Below are the code and all the weights of a small trained network. Each question names an input and a target symbol and asks about switching units off, where a switched-off unit gives its printed mean instead of its output.

import numpy as np


def w(rows, s, z=0):
    codes = np.array(rows[::2]) - 128.0
    scale = np.full(codes.shape[1], s)
    scale[-1] = z or s
    return codes * scale


def f(y):
    return y / 2 * (1 + np.tanh(0.7978845608 * (y + 0.044715 * y**3)))


def softmax(a):
    e = np.exp(a - a.max(-1, keepdims=True))
    return e / e.sum(-1, keepdims=True)


def log_softmax(a):
    a = a - a.max(-1, keepdims=True)
    return a - np.log(np.exp(a).sum(-1, keepdims=True))


def net(x, mask):
    ids = ['ΔΛΠξφψ'.index(c) for c in x.split()]
    T = len(ids)
    res = E[ids] + P[:T]
    u = 0
    for l in range(3):
        r = res
        for j in range(2):
            rows = slice(2 * j, 2 * j + 2)
            q, k, v = (r @ M[l][rows].T for M in (Q, K, V))
            z = softmax(np.where(np.tri(T) > 0, q @ k.T / 2**0.5, -1e9)) @ v
            o = O[l][rows]
            res = res + np.where(mask[u + j], z, o[:, -1]) @ o[:, :-1]
        u += 2
        y = f(res @ A[l][:, :-1].T + A[l][:, -1])
        res = res + np.where(mask[u : u + 4], y, B[l][:, -1]) @ B[l][:, :-1]
        u += 4
    return log_softmax(res[-1] @ U[:, :-1].T + U[:, -1])


Q, K, V, O, A, B = {}, {}, {}, {}, {}, {}
E = w([
[196,203,97,77,229,187,109,15,79,113,141],'Δ',
[135,192,154,70,223,190,52,163,101,142,23],'Λ',
[84,65,66,134,38,138,91,146,60,112,52],'Π',
[181,39,153,196,247,27,123,128,125,94,238],'ξ',
[146,3,186,113,170,110,27,173,193,165,161],'φ',
[160,86,18,135,72,169,132,25,35,69,159],'ψ',
],0.0055)
P = w([
[101,109,117,163,131,153,119,128,149,175,102],'0',
[193,173,160,143,26,143,68,161,52,60,202],'1',
[159,90,68,51,188,75,173,88,94,62,133],'2',
[180,156,149,140,46,158,58,189,75,56,193],'3',
[65,75,91,114,135,96,82,132,73,101,108],'4',
[197,106,100,165,137,54,127,1,152,204,70],'5',
[89,104,65,77,143,102,118,128,85,88,106],'6',
],0.0098)
Q[0] = w([
[254,68,63,133,188,64,160,40,82,154,65],'L0H1',
[90,102,134,91,89,159,70,193,85,44,155],'L0H1',
[117,145,107,119,149,87,225,103,190,136,182],'L0H2',
[93,207,149,211,68,110,155,112,180,179,182],'L0H2',
],0.006)
K[0] = w([
[163,104,64,21,254,96,204,118,133,94,81],'L0H1',
[49,72,97,176,10,101,110,124,108,154,86],'L0H1',
[151,124,189,74,94,111,58,195,95,46,142],'L0H2',
[85,172,196,217,60,196,41,193,122,154,136],'L0H2',
],0.0056)
V[0] = w([
[134,222,110,49,163,180,125,115,174,154,68],'L0H1',
[63,69,97,202,72,134,81,94,153,199,82],'L0H1',
[154,144,154,120,176,128,101,97,203,156,156],'L0H2',
[163,124,77,111,160,131,170,2,100,101,163],'L0H2',
],0.0056)
O[0] = w([
[33,146,161,246,95,96,104,111,51,186,79,52],'L0H1',
[138,1,149,94,141,134,98,203,99,114,81,146],'L0H1',
[133,105,200,174,186,79,125,81,129,154,154,52],'L0H2',
[150,171,91,95,145,52,130,57,71,78,219,253],'L0H2',
],0.0059,0.0031)
A[0] = w([
[187,104,119,150,205,113,192,178,234,116,169,131],'L0N1',
[120,180,90,245,163,73,151,42,149,255,109,195],'L0N2',
[193,57,156,117,190,43,124,105,171,137,129,201],'L0N3',
[83,72,85,72,206,53,142,93,68,82,137,254],'L0N4',
],0.0051,0.0031)
B[0] = w([
[125,204,192,90,195,161,77,102,174,175,160,119],'L0N1',
[193,173,154,194,122,47,91,3,145,170,80,156],'L0N2',
[187,99,155,61,194,198,66,91,161,169,134,161],'L0N3',
[135,148,50,57,200,120,88,119,110,121,116,255],'L0N4',
],0.006,0.007)
Q[1] = w([
[129,134,99,95,155,120,37,99,82,76,126],'L1H1',
[39,88,67,33,190,127,102,205,54,59,168],'L1H1',
[255,52,120,151,109,126,47,9,128,174,61],'L1H2',
[91,110,117,142,162,68,186,56,185,227,28],'L1H2',
],0.0049)
K[1] = w([
[66,114,119,145,137,146,163,160,129,145,99],'L1H1',
[91,42,170,203,108,191,104,132,124,167,64],'L1H1',
[147,96,111,3,164,153,155,129,119,113,101],'L1H2',
[189,214,106,75,148,78,173,75,129,107,183],'L1H2',
],0.0059)
V[1] = w([
[42,51,151,158,76,174,154,238,201,180,22],'L1H1',
[143,127,29,99,58,138,149,162,79,7,140],'L1H1',
[22,181,91,208,85,101,163,95,3,114,58],'L1H2',
[63,124,207,168,201,134,79,115,176,216,53],'L1H2',
],0.0042)
O[1] = w([
[40,48,83,81,253,136,149,14,131,200,34,204],'L1H1',
[198,28,128,89,123,35,148,189,59,118,181,227],'L1H1',
[89,56,109,238,76,115,53,93,28,63,96,93],'L1H2',
[106,231,47,188,164,127,86,118,172,240,104,4],'L1H2',
],0.0051,0.0029)
A[1] = w([
[42,83,71,76,202,129,140,58,146,157,37,99],'L1N1',
[133,150,90,127,119,160,80,132,114,105,173,252],'L1N2',
[173,197,253,163,18,141,133,198,112,36,216,36],'L1N3',
[84,79,113,92,158,115,147,132,169,128,77,110],'L1N4',
],0.005,0.0027)
B[1] = w([
[31,110,218,125,186,160,193,54,116,99,185,254],'L1N1',
[154,153,118,109,98,181,120,153,121,124,64,194],'L1N2',
[11,128,250,157,139,206,223,60,161,3,176,185],'L1N3',
[82,128,121,122,190,111,166,98,112,155,184,170],'L1N4',
],0.0059,0.008)
Q[2] = w([
[101,96,147,199,106,56,203,134,208,210,92],'L2H1',
[38,98,62,46,198,222,101,198,54,81,129],'L2H1',
[190,140,149,197,62,1,176,81,201,190,116],'L2H2',
[150,165,107,142,123,140,63,95,99,153,109],'L2H2',
],0.0057)
K[2] = w([
[166,113,160,59,103,76,159,159,79,55,160],'L2H1',
[30,127,84,159,179,239,102,187,127,160,131],'L2H1',
[193,90,115,2,114,66,180,77,93,84,167],'L2H2',
[115,79,77,63,158,174,137,129,127,155,132],'L2H2',
],0.005)
V[2] = w([
[139,23,117,1,133,134,144,142,86,68,140],'L2H1',
[128,155,130,31,158,160,154,153,216,161,169],'L2H1',
[111,140,70,141,139,93,119,110,71,146,80],'L2H2',
[108,114,139,204,102,120,129,136,87,100,109],'L2H2',
],0.0056)
O[2] = w([
[202,68,196,127,136,150,152,105,2,175,104,254],'L2H1',
[172,143,115,100,88,63,217,141,187,168,45,114],'L2H1',
[110,83,109,113,213,138,96,117,129,112,153,166],'L2H2',
[102,158,137,153,90,158,75,105,89,115,173,102],'L2H2',
],0.0062,0.0032)
A[2] = w([
[70,102,94,106,177,131,108,107,129,128,121,134],'L2N1',
[209,164,46,101,83,22,116,206,157,202,80,84],'L2N2',
[1,168,155,148,137,131,184,97,198,84,175,1],'L2N3',
[150,194,123,143,93,186,80,177,157,48,164,235],'L2N4',
],0.0058,0.0033)
B[2] = w([
[83,162,161,168,92,97,176,114,131,170,169,253],'L2N1',
[104,195,90,241,210,171,177,238,45,81,237,161],'L2N2',
[199,44,84,96,232,237,70,172,174,1,72,214],'L2N3',
[75,141,136,100,53,36,132,77,146,217,128,238],'L2N4',
],0.0063,0.0071)
U = w([
[109,109,118,149,157,196,86,131,152,55,150,2],'Δ',
[76,157,90,117,91,37,59,122,159,186,154,202],'Λ',
[254,87,103,101,140,162,47,147,83,128,59,219],'Π',
[148,131,126,81,104,103,179,109,191,127,27,122],'ξ',
[139,149,95,184,151,118,172,183,124,122,170,105],'φ',
[60,125,215,145,124,122,196,105,86,158,206,105],'ψ',
],0.0056,0.0045)

Each question gives the input, a string of symbols that net reads in full, and the target symbol t.
The units are the heads (2 rows each of Q, K, V and O) and the neurons (one row each of A and B). Each row of codes is followed by its name. A weight is (code - 128) times the scale printed after its matrix; where a second scale follows, it is the last column's (O, A, B and U).
mask holds one flag per unit, layer by layer, with each layer's heads first. A switched-off unit (its flag False) gives its mean, the last column of its rows in O or B, instead of its output. The means were averaged over made-up inputs and are rounded, as every weight is.
A unit's drop is (log p(t) with every unit on - log p(t) with that unit switched off) / (log p(t) with every unit on - log p(t) with every unit switched off).
The circuit of an input: a set's keep is (log p(t) with only the set's units on - log p(t) with every unit switched off) / (log p(t) with every unit on - log p(t) with every unit switched off). Starting from the 12 units with the biggest drops (on a tie, the unit counted first), units are removed one at a time, each time the one whose removal leaves the highest keep (on an exact tie, the one counted first), for as long as the keep stays at least 0.8.
circuit, biggest first: the units of the circuit, biggest drop first
most important unit: the unit with the biggest drop
k most important neurons: the k neurons with the biggest drops, biggest first
k most important neurons of layer l: the k neurons of layer l with the biggest drops, biggest first
which heads matter: for each layer, one digit per head in row order, 1 if its drop is at least 0.15 and else 0, layers parted by /
input ξ φ ξ Δ, target ξ: which heads matter -> 00 / 11 / 10
input Π Λ Λ Π Λ ψ, target Λ: most important unit -> L0H1
input Δ Π Λ ξ, target Δ: which heads matter -> 10 / 10 / 10
input ψ Π φ Λ Π Π, target φ: which heads matter -> 00 / 11 / 00
input φ ψ Π ξ, target φ: 2 most important neurons -> [L2N2 L1N1]
input ξ Λ ξ φ, target ξ: which heads matter -> 00 / 11 / 10
input Λ Λ Δ Π Λ ψ Δ, target Δ: 2 most important neurons -> [L2N3 L0N4]
input ψ ψ ψ φ Π Δ, target ψ: which heads matter -> 11 / 11 / 00
input Π ψ Δ Π Λ Π, target Δ: 2 most important neurons -> [L1N3 L2N3]
input Π Λ Λ Π ξ Λ, target Λ: circuit, biggest first -> [L0H1 L2H1 L0N2 L1H1]
input Π Π Λ φ, target Π: which heads matter -> 11 / 10 / 10
input ψ ψ Λ Λ Π ψ ψ, target Π: which heads matter -> 00 / 10 / 10
input ψ Π Π ψ, target ψ: circuit, biggest first -> [L1N3 L1H1 L2N4]
input ψ ψ ξ Δ Λ Λ, target ξ: which heads matter -> 11 / 11 / 10
input Λ Π ξ Π, target Λ: most important unit -> L2H1
input φ Π Π Δ ψ, target ξ: which heads matter -> 01 / 11 / 10
input ξ Π Π ψ Π ψ ψ, target φ: 2 most important neurons -> [L2N2 L0N1]
input Π Λ ψ ψ φ φ, target ψ: 4 most important neurons -> [L1N3 L0N4 L0N2 L2N3]
input Λ ψ Λ Π Π Δ ψ, target Δ: 3 most important neurons -> [L2N3 L0N4 L1N1]
input Π Π ψ ξ Π Π Λ, target ψ: most important unit -> L1H1
input ξ ψ ψ Π Π, target φ: which heads matter -> 10 / 11 / 10
input ψ Π Π ξ ξ Π, target Π: 2 most important neurons of layer 2 -> [L2N1 L2N4]
input Λ Λ Π Λ Π Δ, target Π: which heads matter -> 00 / 11 / 00
input ψ Λ Π Δ Π Δ φ, target Π: which heads matter -> 00 / 10 / 10
input Λ Λ ψ, target Δ: 2 most important neurons -> [L2N3 L1N1]
input Δ Δ ξ Δ ξ Π, target ξ: which heads matter -> 11 / 11 / 10
input φ Π Π Π Λ, target ξ: which heads matter -> 01 / 11 / 10
